Each row was made from one path, in order. Every step used is in the known rows, and no mark comes twice. Write each row's path.
Each row is shifted at random along 5 fixed directions that mean nothing.
Known rows:
G > V > X > W > U > M > L: [ -3.9 -12.4  14.5 -17.8  24.2   2.2   9.1  31.9  18.7 -12.1  17.2  -4.1
 -12.8 -12.7 -13.8 -20.0  -2.2   9.7  -9.3 -12.8  13.9   6.4 -30.0   9.9
 -12.8 -17.3 -16.0 -11.0  16.4   6.6  28.4   3.8   2.0  40.2  -1.5  -4.1
 -23.1 -17.7 -17.5   2.4   5.7 -24.1]
U > M > W > L > C: [-10.2 -29.8   3.0  -5.5  -0.3  10.3  19.5  -3.1 -13.9  14.2   8.3   7.2
   0.8  -0.5   9.2   9.7 -12.7  -8.2  13.0  12.0   1.0  -1.8   7.2   2.9
   9.4   7.5  -3.9   8.5  11.0  21.0   4.4  11.1   6.1  11.6  -7.9   2.1
  21.0   0.5  -2.4   0.0 -21.7 -12.2]
C > L > W > M: [  9.0 -10.8  -4.4   4.1  36.8  16.5  33.1 -10.5  12.0 -12.3   3.7  22.1
  -0.8 -35.3 -12.5   1.4  19.1  -5.8 -26.7 -21.0  17.8  -6.3  -0.3  16.3
 -12.3 -12.8   8.0 -23.4  23.1  -6.2  30.8   0.1  23.9  23.3  15.5  -9.8
 -19.6 -13.0 -32.2   8.9  -1.3 -15.1]
V > X > U > M > L: [ -1.4   2.8  -1.9  17.5  30.7  30.1  17.4  11.6 -19.8   0.9 -29.8  -9.1
   0.5   7.3   0.8   1.7   3.8 -11.3   3.5  11.4  -8.1  -9.2  17.2   5.2
  -2.7 -28.7  25.9  -6.9 -12.5  13.9  32.1   6.3  -1.7  12.9  -6.9  -0.9
 -32.7  13.9 -28.1   2.8 -11.5   5.0]
X > W > M > L > G > V: [ 18.0  18.3  12.9  16.4  52.4  13.4  25.9 -21.3 -28.9 -18.4 -28.3  -3.7
  -4.9  -9.7 -15.5  18.1  29.8  -9.7 -39.6 -26.5  19.9  -4.8  33.3  25.1
 -30.6 -53.4  25.7 -41.0 -13.0  -9.8  50.1 -18.0   8.6   2.2   9.8 -23.3
 -55.5   8.0 -46.0 -11.8   3.5   0.4]
L > G > V > X > U > M > W > C: [ -1.0  14.6  24.9   7.4  45.0  -3.9  21.1 -21.4   9.4 -17.1  -3.3  23.9
  -9.3 -22.6 -17.5  15.8   4.4 -10.1 -11.9 -18.6   9.6   9.6   9.0  21.5
   3.3 -20.3  22.2 -31.3   4.3 -46.8  -1.3  -9.1  13.3  -6.4   7.6  -0.2
 -32.3 -15.2   1.0 -14.3  26.3 -12.4]
L > W > U > X > V: [  8.1 -36.0  -1.3  -5.6   1.5  19.6   8.1  17.4 -13.6   1.8 -12.4 -22.7
  -9.8  20.6  16.7  -2.3 -16.7  -6.7 -12.5  18.0 -10.8  -6.7  -0.1 -17.4
  -0.1  -6.6 -20.9  10.1  16.0  30.2  47.7  26.7 -11.2  21.4  -6.0  -3.2
  -3.7  21.0  -7.4  23.2 -57.9  14.6]
L > C > G > V > X > U: [ 13.8   4.1  17.3  -5.3   8.5  13.7   5.1  23.6 -27.5 -15.4 -17.0 -28.7
 -12.8  19.7  -6.5  20.8  -3.0  10.4 -42.8 -10.3  16.0   3.8  -1.6   2.5
 -20.2 -44.6   2.1 -30.8 -12.6  -3.3  39.6  -1.2 -18.7  21.6 -29.3 -14.0
 -61.3   0.5 -26.8  -2.9   0.5  15.1]
G > V > X > W: [  9.3   5.8   3.8 -15.8 -12.4 -14.8  29.5   0.4   2.0  -0.6  16.9 -14.4
  -0.1 -14.1  14.1  -4.9   9.4  -6.8 -23.2  -6.1  11.8 -17.6  -5.4  18.4
 -20.7 -18.2 -22.0  -9.9   2.7  12.1  22.8  15.3  13.9  19.5   7.3  -3.5
 -33.5  12.4 -29.1   7.7  -7.1  -6.8]
C > G > L > W > U > X > V: [-30.6 -20.0   2.0  -8.2  -0.5   7.0   4.8  -8.9  26.0   1.8   0.3   3.6
   0.4 -10.5  15.1 -10.4 -13.2 -25.1  22.4  17.8 -26.9   0.2  -7.1 -16.8
  50.5  36.7  -7.1  23.4  22.3   9.2 -19.3  -3.2  24.6 -12.3  12.2   1.2
  38.4  10.6  35.3  12.8 -35.4  -2.3]
L > W > M > U > X: [-29.3 -36.0  15.4 -18.2 -45.3  -8.0  57.6 -43.6 -12.1  21.1  17.0 -14.9
   4.3 -12.9  12.6  44.1 -35.2 -24.6   7.2  13.6  -3.3 -25.5   7.9  20.9
   6.2  -3.9  19.1   8.4   9.6   6.0 -34.8  14.5  -5.3 -13.2 -12.7  -7.6
  42.8  43.3  13.1 -32.5 -32.5 -11.1]
C > L > G > V > X: [ -5.3  -1.5   9.8  -1.8  16.4  -0.4  27.2 -17.9  10.1  -5.5  -7.6   4.9
   2.5 -20.6  -8.3  23.7   1.2  -6.7 -18.4 -18.7  -6.0  -3.4   2.3  16.6
  10.4  -3.7  29.2 -24.5   5.0 -15.5  -4.2 -13.5  10.6  -5.3   6.0  -5.6
 -15.4  12.3  -4.7 -18.2  -4.1   1.1]
C > L > G > V: [ -2.6  -0.9   6.2  -0.9  -8.6   4.2  17.9 -17.8 -34.5   4.1 -18.1 -16.7
   8.0   1.9   8.1  26.0   3.0 -18.5 -18.7  -4.0   3.3 -12.3  27.6  11.4
   0.2 -17.7  18.9 -15.8 -14.8  15.5  11.2 -10.8  -2.0  -6.7  -9.7 -19.6
 -11.0  21.3 -19.0 -16.1 -24.1   9.5]
X > V > G > L: [  8.6 -29.3  -7.7  -2.7  35.6  13.7  10.9 -19.7 -19.7  -4.5 -26.0  24.0
   9.9   9.0 -31.0  36.6 -21.2  -6.4 -14.6 -14.8  -9.0   6.5  39.4  -6.7
  17.9  14.0  24.7 -23.5  28.2   2.2  35.7 -16.2  -5.4   3.1   6.0  -8.2
  28.4  23.8   7.5  -9.2 -59.0  18.8]
G > V > C > L > W > U: [ 18.3  31.4  -9.5  22.6   7.0   1.1   8.8 -27.2 -11.6  -3.3 -26.7  21.8
   3.9 -17.9  40.7 -13.5  23.8 -40.4   3.0  18.9  -1.5 -16.4  40.7  -1.9
  21.1  -3.2  18.0 -11.5  -5.3 -20.2  10.8   2.1  28.0 -21.2  14.5   2.9
 -18.2   6.8 -10.1  22.5 -30.4   3.6]
U > M > L > G > V > X > W > C: [ -6.9 -14.8  34.2 -25.7   6.2  -1.0  13.4  21.5 -12.0 -14.2  14.5 -23.3
 -15.2   7.1 -17.6  19.2  -8.0  20.1 -35.8 -19.8  25.8   6.4 -21.0  14.8
 -29.4 -30.2  -7.5 -18.3  -2.7   7.7  15.5  -6.7 -13.8  26.4 -26.2 -11.9
 -34.2  -9.7 -18.5 -26.7  15.2 -21.7]
W > M > L > C > G > V > X > U: [ -0.3   9.3  21.1  -0.4  17.0  20.2  -5.5  31.8 -15.1 -16.8 -22.0 -20.4
 -12.4  11.3  -2.8   5.3   5.3   3.8 -23.6  -3.6  12.4   7.4  -4.3  -0.6
 -11.1 -37.0  16.7 -22.1 -18.4  -3.1  23.7 -10.8  -6.5  17.9 -26.1 -11.4
 -53.6 -11.3 -25.6  -7.3  12.2   2.1]
L > C > G > V: [ -4.7  36.6  -3.3  30.9  24.3  -5.3   7.7 -39.6   8.2   3.9 -20.8  40.7
   8.3 -40.9  25.2  -7.1  29.2 -44.8  18.2  -2.1 -10.8   1.0  29.7  12.5
  37.8   4.1  19.6 -15.3 -15.0 -35.8  -9.4  -7.9  47.5 -28.8  23.6   6.9
 -27.8 -12.0  -7.6  13.1  15.4   7.3]
W > L > C > G > V > X > U > M: [-23.0 -18.0  16.7 -12.3  -2.0  19.8 -21.3  31.0   1.6  -2.2 -10.3  -3.3
  -2.6  15.9  -5.1   9.8 -23.0  -3.4   8.8   9.9  -5.2  15.6 -11.0 -15.6
  28.1   9.9   6.9   3.0   6.6   8.9  -8.6  -7.9 -10.4  14.8 -28.1  -5.8
   5.4 -12.4  19.9  -7.4 -20.0  -8.2]
V > X > W > U: [ -6.5 -32.7   3.4 -30.3  -1.3 -12.5  47.6   1.7  32.8  -4.3  35.5  12.0
  -9.4 -38.5   0.4  -2.5 -10.5   0.6 -13.7 -10.1   6.3  -4.7 -40.4  15.3
   7.1   3.1 -25.8 -11.2  40.4 -17.1   7.2  18.7  16.3  24.4  13.7   6.6
   4.9  -3.2  -5.0  -0.1   1.9 -23.6]
G > L > W > M: [ 12.5 -28.9  -3.6  -1.9  23.5   9.7  28.4  -4.5   3.3  -1.4   4.3  15.2
   2.1 -17.5 -17.9  15.2   3.8   3.1 -21.0 -16.7  11.4  -2.6   6.4   6.2
 -12.1  -0.3   9.1 -13.2  34.8   5.9  31.2  -6.3  10.3  31.8  14.1  -4.6
   3.6  -2.1 -17.6   2.8 -25.4 -17.2]
M > L > W > U > X > C: [-12.1  16.5  16.4  -4.9  12.4 -14.5  69.8 -45.5   1.9 -11.4  12.8  -0.2
 -18.3 -40.3  21.8   9.0  11.7 -14.9  -7.3  -7.4   7.0 -18.0 -12.0  41.1
   0.1 -44.4  -3.3 -19.0 -10.5 -29.3 -11.4  -3.8  32.9 -29.9   8.5   5.9
 -25.1  19.6 -20.7 -15.7  33.9 -17.4]
W > L > G > V: [  2.1  -5.5   8.1  -0.3  25.6  -1.1  28.5 -15.9 -10.0  -4.3 -11.1  10.6
  -2.1 -22.1  -3.2  18.1  11.4  -9.3 -23.1 -26.2   6.3  -1.4  10.4  21.7
   2.1 -19.8  15.4 -31.6   5.7 -13.0  21.9 -18.9  13.5  -1.1  12.5  -9.9
 -20.1   3.7 -24.8 -19.4  -3.2  -7.1]
L > W > C > G > V > X: [-23.6 -15.9  16.9 -25.2 -42.4 -25.6  22.7 -22.1  21.8   7.6  25.0   7.8
   2.2 -22.5  20.0  18.0 -18.3 -20.5  -1.7   3.1  -2.2  -5.1 -11.2   4.7
  26.2  29.3  -6.4   5.3  14.4 -12.6 -42.0   5.3  19.7  -9.6  -3.7   4.3
  24.7   5.3  23.6 -14.6 -13.2 -14.2]
M > L > W > U > X > G > C: [ -3.9  -6.6  20.4  -5.9  41.5   0.2  45.6  -7.2   4.2 -21.9  10.3  -3.6
 -21.7 -11.0 -23.1  20.1  -0.2  20.4 -31.2 -28.9  14.9   5.7 -22.7  23.7
 -11.4 -40.3  -1.5 -31.4  11.2 -29.0  18.7 -19.2   4.5   5.3  -0.1  -4.4
 -26.0   2.1 -17.5 -16.5  26.8  -8.3]
G > V > X > W > M: [ 19.5 -29.2   3.9  -5.9  18.2  12.2  11.7  -2.6  -6.0  -3.6 -11.9   6.1
   3.9  12.1 -23.7  35.6 -22.4   2.1 -25.7  -9.6   0.4   0.7  22.9  -0.8
 -13.6  -1.5  12.6 -19.0  27.6   7.9  42.4   8.3 -16.4  30.3  -0.9  -7.5
   0.9  21.0  -5.6   1.1 -60.8   6.5]
G > C > L > W > U: [  8.2 -31.7   1.9 -26.2 -19.3   0.7   8.9  40.1  -5.7  -3.2  24.6 -16.1
 -10.1   4.0   6.3  -8.6  -4.3  17.3 -22.6   4.4  24.1   0.4 -30.8  -8.5
  -9.8  -5.8 -31.4  -0.6  23.5  17.9  27.1   6.4  -5.9  44.8 -16.9  -5.7
  -2.6 -20.0 -17.4  16.1 -12.1 -12.7]
X > W > U > M > L > G > V > C: [-10.4 -10.3  14.9 -14.2 -13.2  -1.4 -13.2  18.2 -16.9   2.3   1.2  -6.2
  -2.1   8.0   5.7  -5.4  -7.1 -12.0   4.7  14.7  13.7   6.5   1.9  -8.0
  10.6   1.3  -4.1   4.5   4.0   9.5   1.5  -2.4  -6.9  10.6 -19.7 -10.1
   5.8 -12.6   7.8  -8.5 -15.6 -16.7]
W > U > X > V > C > L: [  1.6  -6.3   2.0  -6.7  28.2  15.4   4.0  11.8   4.2 -18.3  -6.4  19.5
 -10.8  -7.5   3.4  -7.2 -11.7  -1.1  -9.0  -1.5  -0.8   5.1  -5.7  -1.3
  17.9  -2.3  -6.2 -18.1  10.1  -9.8  25.2   2.1   7.5   6.6  -7.0   6.5
 -15.8  -8.4  -6.9  14.4 -14.5   4.3]
L > C > G > V > X: [ 10.7   7.0  -0.8  27.3  35.2  18.7  -5.6  -1.8   2.4  -0.3 -35.6  17.0
   1.7   0.7   4.2  10.9   4.3 -12.8  -4.0   0.0 -19.6   8.8  22.7 -10.1
  21.5   5.0  28.3 -15.9  -1.6 -18.1  24.9   2.2  10.5   1.4   4.9   7.0
 -36.6   1.6  -4.5  16.1 -21.2  25.5]
W > M > U > L > C > G > V: [  2.0   2.4   7.8  22.3  37.5  42.5 -33.3  42.0 -32.2  -4.8 -40.5  -6.1
  -7.7  22.3   2.3 -12.9   9.0  -5.1  -0.6   6.7   6.8  13.4  17.7 -17.8
   3.5 -22.4  16.0 -13.1 -17.3  12.3  51.6  -5.2  -9.5  24.7 -20.4 -15.5
 -48.1 -23.9 -28.7  16.0 -14.7  14.3]
V > C > G > L > W: [  5.7  -4.5  -2.8  -4.1  -9.7   7.8  16.8  -1.2 -21.3   1.5  -0.2  -9.4
   5.0   4.6   4.8  11.1   4.7  -3.0 -25.5   2.9  13.7 -10.9  15.9  -4.3
  -3.6   1.5   3.2  -4.8   8.5  13.8  18.1  -4.0   7.9  10.6  -8.4  -9.2
 -10.9   6.9 -12.6   4.3 -22.5   0.2]
C > G > L > W > M: [ -6.6 -11.8  -6.7   7.0  32.3  20.5   3.8  16.7  27.1  -4.2   3.6  18.9
   4.7 -28.5  -8.9 -22.6  23.9  -7.8  -7.5  -9.8   6.5   3.6  -8.8  -7.4
   9.4  18.6   2.5   0.8  29.3   5.1  22.5  -6.4  33.6  31.4  22.4  -6.9
 -11.8 -29.7 -15.3  20.0  -0.1 -17.3]
V > G > C > L: [ -1.4 -11.5  -4.1  -6.3   1.0  12.3   5.6  17.0 -21.1  -0.2  -3.2  -0.7
   9.6   8.0  -8.3   9.2  -2.3   3.5 -18.0  -4.2  12.2  -2.1   8.7  -5.7
   2.6   1.5   6.9 -13.5   5.6  12.1  25.0  -4.7  -3.4  22.0 -11.4 -10.6
  -7.1  -4.1 -19.9  -1.2 -14.3   7.8]
M > L > C > G > V > X > W > U: [ -8.8 -29.8  20.3 -28.5 -20.7   4.2   1.4  26.3 -10.8  -3.7   1.9 -32.7
 -14.5  26.1   7.3  14.4 -27.6   8.7 -13.5  13.7  -0.4   7.4 -19.3 -15.2
   8.4  -3.1 -13.3   1.7   5.5  14.9   8.9   4.9 -18.1  15.9 -31.4  -7.5
   4.7  11.5  11.0  -6.1 -30.6   5.5]

Which path is each row?
[-20.7  20.5   7.1  25.6  17.5  12.7  -9.5  -9.3  15.1   4.6 -23.3  16.7
   5.6 -11.0  25.3 -15.4  13.6 -35.7  26.6  19.5 -20.1  -1.2  21.3  -9.6
  33.6  20.9  26.6  14.0 -13.6  -4.8 -16.6   0.4  32.2 -15.8   8.0   7.7
 -12.7  -5.0   7.7  10.4  -9.5  -3.0]  U > M > L > W > C > G > V > X
[-23.5  -0.7  18.3 -22.1 -18.2 -13.7   3.6  -4.4   8.0  -1.9  21.5   4.6
  -1.3 -20.8   7.7  -2.3   2.9 -16.3   4.2  -0.7  16.7   6.2 -12.0   9.7
  12.6   4.4 -15.1   0.9  -1.9   2.7 -23.7 -10.0  24.1   1.3 -10.3  -9.9
   8.2 -18.2   2.1  -8.2  14.1 -20.2]  X > W > M > L > C > G > V
[ 10.4  -1.8  11.6  -6.2   0.7   3.0   3.3  20.8  -2.9  -3.7  -3.1 -11.9
  -7.8   5.5  14.1  -2.2   6.1   1.9 -10.7   7.6   6.3  -1.6  -3.9  -1.2
 -14.8 -14.4  -3.4  -2.6  -3.6  12.6  20.1   7.3   4.9  21.8  -8.9   2.8
 -30.2   0.4 -19.8   7.8 -11.7  -6.4]  G > V > X > W > M > L > C
[ -8.9 -16.7  -2.1  -3.4  15.6   7.4  -6.1  16.2  29.3  -1.1  11.5  37.2
   0.8 -23.8  -8.5 -14.0   0.1  -6.9  11.0   6.5   8.4  12.3  -9.0 -14.7
  31.4  38.4  15.4   2.6  39.8 -22.0  -7.9  -7.9  25.9  18.3   6.0   3.3
  17.3 -34.6  18.2  12.2  -4.9 -14.9]  V > C > G > L > W > M > U
[-10.8  -6.3  13.7 -10.0  15.2  13.4  -4.3  24.1   3.5  -5.8   6.9 -15.2
   0.2  10.8 -25.3  -3.2 -13.2   0.0 -10.7  -3.7  10.5   6.5  -3.4   0.2
  -6.2  -6.8  -3.0  -5.2   8.7  15.9  20.9   6.2  -7.2  31.6 -13.7 -18.4
 -16.7  -9.3  -1.8   4.0  -7.4   2.0]  C > G > V > X > U > M > W
[ -8.7  13.2  11.4  -1.6  10.6  11.2  15.6  -3.2 -10.5 -13.3  -6.9 -13.1
  -9.7  -3.5  25.3 -14.0   7.1 -16.1 -11.2  13.7   0.1 -11.2   4.1   1.5
  11.8 -13.2  -1.0  -5.5 -12.5  -3.7   6.0   6.5  15.5 -18.8  -4.3  -4.9
 -28.4   6.2  -7.9   5.9   2.5   6.3]  M > W > U > X > V > C > L > G
[ -8.5   9.7  16.7  -1.0   7.3  10.9   5.2   0.5 -13.0 -10.9  -9.2 -16.7
  -6.6   8.1  21.3   1.9   7.7  -9.0 -15.0   5.5   0.2  -5.9   4.6   0.1
   4.6 -11.9  -9.6  -2.1 -17.4  11.3  12.3  -0.5  10.9  -5.7  -5.9  -7.0
 -32.1   5.3 -13.0   6.6 -10.3   4.6]  U > X > W > C > L > G > V
[ -6.0   7.7  18.9  -1.5   9.2  10.2   7.9   2.9 -20.7  -2.4 -11.8 -19.3
  -2.1  13.2   6.7  11.8   3.2  -7.0  -9.0   6.1   3.6  -7.0  15.5   7.1
  -6.8 -18.8  12.1  -3.7 -12.3  13.8   8.6  -2.8   0.8  -2.9 -11.1  -9.4
 -27.8  12.4 -10.5 -13.3  -8.3  -5.2]  U > M > W > L > G > V > X > C
[-17.3 -48.5  28.4 -43.2 -13.1   4.3 -17.6  66.2  14.8  -4.8  39.1 -21.9
 -11.2  17.6 -20.5  -4.2 -28.4  33.9 -20.8  -6.1  21.5  19.0 -49.9 -12.9
 -11.9  19.4 -27.1   8.7  24.2  32.8   6.7   7.8 -19.2  58.4 -34.3  -8.3
   0.7 -36.9   4.9  -7.1  -1.8 -20.2]  U > M > W > C > L > G > V > X
[ -3.0  -0.1  25.5 -21.9  -4.6  -1.5  16.3  11.9 -14.2 -19.4  -2.4 -15.7
 -13.4   0.4   3.7  22.3  -4.4   4.7 -35.0 -10.1  16.2  -0.1 -13.1  10.4
  -3.7 -28.8   4.0 -28.0  -8.1 -15.1   2.3 -12.8  -6.4   3.4 -23.4  -8.4
 -33.6  -3.6 -13.8 -22.0  10.3  -6.7]  W > C > L > G > V > X > U
[-22.9   2.7  24.6 -26.0 -21.4  -8.4  33.6 -21.3 -22.3  -8.8  10.0 -16.6
  -8.9  -8.5   7.4  28.1 -17.5  -8.2 -16.8  -1.3  13.2 -12.4  -4.2  25.4
   6.0 -25.1  11.7 -18.8 -17.3 -11.8 -28.7  -9.9  -1.1 -28.3 -31.2 -11.2
  -9.8  18.0   1.0 -33.8  15.5   0.1]  M > U > X > V > C > L > G
[ -1.7   7.0   1.9   8.1   7.2  19.8  -6.2   0.0 -20.2  -2.3 -24.3 -13.5
  -2.5  26.2  14.8   2.5  -8.3 -13.8   2.1  27.2 -11.6  -6.8  27.8 -18.7
  19.5   5.4  15.6   8.9  -5.1  11.1  10.9  -1.3   4.4 -14.1 -13.2  -3.4
  -8.3  22.2  12.9  17.2 -40.5  25.5]  M > U > X > V > C > G > L > W
[-41.7 -38.5  16.4 -33.5  -9.0  -6.6  36.7 -20.4  38.6  -2.7  31.0  20.6
  -8.9 -32.4  -5.5  19.0 -32.0  -5.4  14.2  -1.8 -10.2  10.9 -42.3   5.5
  53.4  31.0 -14.4  -1.3  35.8 -25.9 -47.8  -2.6  16.0 -11.5  -2.1   5.2
  50.5   0.0  44.2 -18.7  -1.5 -26.1]  V > X > W > U > L > C > G
[-11.7 -13.9   3.5  -4.7   9.2  13.4  -4.5  27.2  26.3  -6.0   4.1  12.2
  -2.0  -2.5  -3.6  -3.5  -2.1   0.3   6.4  14.9   0.8   5.6 -17.9 -16.3
  22.5  22.0  14.4   6.4  26.2 -13.6 -12.4  -2.6  10.6  16.0  -5.0   1.0
   7.7 -16.2  14.1   8.7  -6.1  -4.9]  V > X > G > C > L > W > M > U
[ -2.6  -7.4   3.9 -13.8   7.8   0.7   6.8 -13.7   6.0 -13.8   9.9  31.3
  -3.1 -25.1  -3.6  -1.3  -6.5 -18.1  -3.7  -1.2  17.7   2.5   1.9   5.3
  15.7   4.8  -4.2 -12.9  22.1 -14.2  -4.9  -2.1  12.8   1.0  -8.5  -4.6
  14.6 -18.3  10.8   3.2 -11.2 -22.4]  X > V > C > L > W > U > M
[ -3.9  19.8   2.3   9.4  21.4  20.0  10.2  10.4  13.6 -12.6  -8.2   0.2
  -0.1 -18.7  10.9 -14.0  31.5 -10.0 -14.4   2.5   5.3  -9.5  -2.7  -2.1
   0.4  -5.0   9.5  -1.7   2.0  -2.7  10.8  -4.8  33.6   8.6   9.9  -1.6
 -46.6 -11.4 -21.6  13.6  14.5 -13.6]  V > X > C > G > L > W > M
[ 15.0 -21.6  -0.9   5.8  34.1  31.1   9.6   4.3  -1.8 -10.5 -24.0  14.3
  -8.1  11.3  -8.6  25.1 -14.6   1.1  -6.5  16.5  -5.1   1.9  12.7 -12.3
   9.4   0.1  31.4  -9.8  23.7 -11.8  24.7   7.5  -4.2  10.2 -11.3   2.1
  -1.8  11.6   5.0  12.1 -43.2  15.5]  V > X > C > L > W > M > U
[-17.8  -1.7  -0.1  15.9   1.7  30.8 -10.6  24.0  -2.3   5.6 -18.1 -11.2
   7.3  14.6  16.6 -16.0   3.2 -15.5  15.1  31.9  -8.6 -10.0   9.5 -26.7
  20.1  14.9  27.3  20.1   0.3  12.1   2.0   9.6   4.9   8.1  -4.7  -6.4
  -5.9   0.8   1.8  15.1 -24.9   9.2]  V > G > C > L > W > M > U > X
[-12.2 -14.8  10.7  -8.6  19.7   9.7 -10.0  15.9  19.1  -4.0  -0.8   7.8
 -10.9   8.1  -7.0  -0.5 -18.8   2.7  15.6  10.3 -11.0  19.1 -16.3 -14.0
  36.0  20.1  -3.7   0.9  17.4  -7.4  -2.0  -1.3   4.4   5.8  -8.7   1.4
   7.9  -5.1  28.8  12.6 -21.7   9.3]  M > U > L > C > G > V > X > W
[  6.1  34.1  24.3  14.2  36.9   7.1  32.9 -36.9 -13.0 -22.9 -19.4   5.2
 -10.1 -22.9  -6.9  29.0  14.9 -16.7 -31.5 -20.6  17.3  -6.9  24.2  29.5
 -14.4 -52.1  37.4 -47.9 -17.4 -50.0  10.9  -9.7  10.7 -16.8  -2.6 -15.2
 -62.9   6.8 -22.6 -16.4  24.8   1.6]  L > C > G > V > X > W > M > U
[  8.5   5.7   7.6   5.1  12.6  21.6 -25.0  35.6 -30.4  -4.3 -22.0  -9.7
  -4.4  20.4   8.6 -16.7  12.5  -7.8  -6.6  16.4  18.3   2.2  16.8 -15.1
  -3.4 -14.1   3.2  -5.3  -4.5  12.0  38.4   0.2  -6.9  18.4 -13.9 -15.8
 -34.9 -14.8 -18.5  11.6 -22.0  -0.3]  X > W > M > U > L > G > V > C
[  1.9 -14.3  16.8 -13.5  11.3   8.3   2.4  20.4 -12.9  -7.4  -4.4 -13.4
 -14.4  22.1  -0.1  10.4 -16.0  10.7 -15.5   6.1   5.3   4.3  -4.2  -5.0
   4.3  -8.5   0.9  -8.7  10.8  -0.7  22.3  -1.9 -10.4   7.3 -14.9  -6.0
 -14.5   8.6   3.2  -3.3 -27.4   7.3]  M > U > X > W > L > G > V > C
[  1.8 -14.2   6.0  -4.4 -16.4   9.2  -8.8  22.3 -15.5   2.0 -10.9 -19.8
  -4.4  28.7  20.7  -0.8 -14.6  -8.4 -10.9  20.8  -1.7  -3.9   5.6 -22.9
   7.4   2.7 -13.5   9.3   9.6  15.0  24.5  15.0 -13.3  11.5 -15.1  -4.5
  -6.6  12.9   3.8  10.3 -49.8  10.2]  L > W > U > X > G > V > C
